Below are the code and all the weights of a small trained network. Each question names an input and a target symbol and asks about switching units off, where a switched-off unit gives its printed mean instead of its output.

import numpy as np


def w(rows, s, z=0):
    codes = np.array(rows[::2]) - 128.0
    scale = np.full(codes.shape[1], s)
    scale[-1] = z or s
    return codes * scale


def norm(h):
    return h / np.sqrt((h * h).mean(-1, keepdims=True) + 1e-5)


def f(y):
    return y / 2 * (1 + np.tanh(0.7978845608 * (y + 0.044715 * y**3)))


def softmax(a):
    e = np.exp(a - a.max(-1, keepdims=True))
    return e / e.sum(-1, keepdims=True)


def log_softmax(a):
    a = a - a.max(-1, keepdims=True)
    return a - np.log(np.exp(a).sum(-1, keepdims=True))


def net(x, mask):
    ids = ['δεθλμπστφψω'.index(c) for c in x.split()]
    T = len(ids)
    res = E[ids] + P[:T]
    r = norm(res)
    for j in range(3):
        rows = slice(4 * j, 4 * j + 4)
        q, k, v = (r @ M[0][rows].T for M in (Q, K, V))
        z = softmax(np.where(np.tri(T) > 0, q @ k.T / 4**0.5, -1e9)) @ v
        o = O[0][rows]
        res = res + np.where(mask[j], z, o[:, -1]) @ o[:, :-1]
    y = f(norm(res) @ A[0][:, :-1].T + A[0][:, -1])
    res = res + np.where(mask[3:7], y, B[0][:, -1]) @ B[0][:, :-1]
    return log_softmax(norm(res)[-1] @ U[:, :-1].T + U[:, -1])


Q, K, V, O, A, B = {}, {}, {}, {}, {}, {}
E = w([
[146,148,47,173],'δ',
[147,167,37,188],'ε',
[144,164,37,172],'θ',
[204,131,159,22],'λ',
[152,158,43,179],'μ',
[94,180,10,139],'π',
[148,128,73,168],'σ',
[141,176,53,185],'τ',
[102,70,42,78],'φ',
[5,237,65,126],'ψ',
[11,235,83,128],'ω',
],0.011)
P = w([
[111,254,175,158],'0',
[161,105,56,118],'1',
[142,96,59,107],'2',
[134,93,67,100],'3',
[128,82,72,93],'4',
[115,82,77,96],'5',
[112,73,90,99],'6',
[103,60,79,106],'7',
],0.0078)
Q[0] = w([
[193,119,241,108],'H0',
[130,77,4,154],'H0',
[109,158,3,92],'H0',
[83,96,120,89],'H0',
[39,141,162,139],'H1',
[152,174,189,137],'H1',
[195,91,117,132],'H1',
[196,208,149,182],'H1',
[167,115,86,65],'H2',
[140,80,199,191],'H2',
[180,125,214,140],'H2',
[121,134,160,208],'H2',
],0.008)
K[0] = w([
[76,131,38,214],'H0',
[211,61,231,26],'H0',
[180,71,254,62],'H0',
[198,55,197,146],'H0',
[176,127,102,186],'H1',
[122,195,84,150],'H1',
[109,153,182,62],'H1',
[100,178,74,121],'H1',
[78,112,189,97],'H2',
[242,82,93,99],'H2',
[190,166,130,97],'H2',
[153,152,73,127],'H2',
],0.0084)
V[0] = w([
[149,105,123,48],'H0',
[249,109,112,121],'H0',
[159,165,178,80],'H0',
[219,138,210,119],'H0',
[67,72,170,118],'H1',
[216,255,145,6],'H1',
[75,204,44,221],'H1',
[155,50,158,149],'H1',
[178,90,79,54],'H2',
[139,139,125,225],'H2',
[189,32,212,132],'H2',
[41,88,146,109],'H2',
],0.007)
O[0] = w([
[113,83,118,186,184],'H0',
[150,99,183,78,168],'H0',
[163,89,214,106,121],'H0',
[150,70,184,57,85],'H0',
[121,86,87,51,88],'H1',
[12,76,77,254,159],'H1',
[177,173,240,137,178],'H1',
[148,202,117,125,90],'H1',
[153,114,118,107,174],'H2',
[142,168,167,167,112],'H2',
[154,94,18,132,2],'H2',
[91,129,139,31,120],'H2',
],0.008)
A[0] = w([
[243,196,190,136,88],'N0',
[241,190,170,122,3],'N1',
[254,231,178,158,134],'N2',
[182,50,133,59,161],'N3',
],0.0067,0.0059)
B[0] = w([
[110,115,1,98,146],'N0',
[197,9,14,109,97],'N1',
[41,95,18,91,238],'N2',
[192,115,146,135,255],'N3',
],0.0082,0.0025)
U = w([
[58,236,112,239,250],'δ',
[65,121,2,43,203],'ε',
[165,194,128,129,1],'θ',
[84,119,153,210,27],'λ',
[174,166,144,183,33],'μ',
[145,168,160,147,33],'π',
[212,110,169,188,89],'σ',
[179,171,149,183,27],'τ',
[205,18,166,67,131],'φ',
[77,133,209,85,71],'ψ',
[94,156,211,88,78],'ω',
],0.01,0.0078)

Each question gives the input, a string of symbols that net reads in full, and the target symbol t.
The units are the heads (4 rows each of Q, K, V and O) and the neurons (one row each of A and B). Each row of codes is followed by its name. A weight is (code - 128) times the scale printed after its matrix; where a second scale follows, it is the last column's (O, A, B and U).
mask holds one flag per unit, heads first, then neurons. A switched-off unit (its flag False) gives its mean, the last column of its rows in O or B, instead of its output. The means were averaged over made-up inputs and are rounded, as every weight is.
A unit's drop is (log p(t) with every unit on - log p(t) with that unit switched off) / (log p(t) with every unit on - log p(t) with every unit switched off).
The circuit of an input: a set's keep is (log p(t) with only the set's units on - log p(t) with every unit switched off) / (log p(t) with every unit on - log p(t) with every unit switched off). Starting from all 7 units, units are removed one at a time, each time the one whose removal leaves the highest keep (on an exact tie, the one counted first), for as long as the keep stays at least 0.8.
circuit, biggest first: the units of the circuit, biggest drop first
k most important neurons: the k neurons with the biggest drops, biggest first
which heads matter: for each layer, one digit per head in row order, 1 if its drop is at least 0.15 and else 0, layers parted by /
drop of u: that unit's drop, to one decimal
input σ ε δ δ, target ε: circuit, biggest first => (N2, H1, N0)
input φ δ σ δ, target ε: which heads matter => 010
input θ σ σ λ, target σ: which heads matter => 011
input σ ψ φ δ σ φ π σ, target ε: which heads matter => 010
input σ σ σ λ, target σ: circuit, biggest first => (H1, H2, N2)
input φ σ λ ω σ δ φ ω, target ω: circuit, biggest first => (H0)
input σ ε φ, target δ: which heads matter => 101
input σ σ π φ, target δ: circuit, biggest first => (H0, H2, N2)
input θ θ σ δ ε ε, target ε: 3 most important neurons => (N2, N0, N1)
input τ ε σ δ φ σ ε, target ε: circuit, biggest first => (H1, N2)
input π σ φ φ φ λ λ, target ε: which heads matter => 110
input φ φ σ λ σ σ φ μ, target φ: which heads matter => 100
input λ φ μ φ λ, target ε: which heads matter => 010
input φ σ φ φ φ σ λ φ, target φ: 2 most important neurons => (N3, N2)
input δ λ θ φ δ, target φ: drop of N2 => 0.0
input ω σ φ σ μ μ, target ε: drop of N0 => 0.3
input λ θ φ θ, target φ: drop of H0 => 0.9
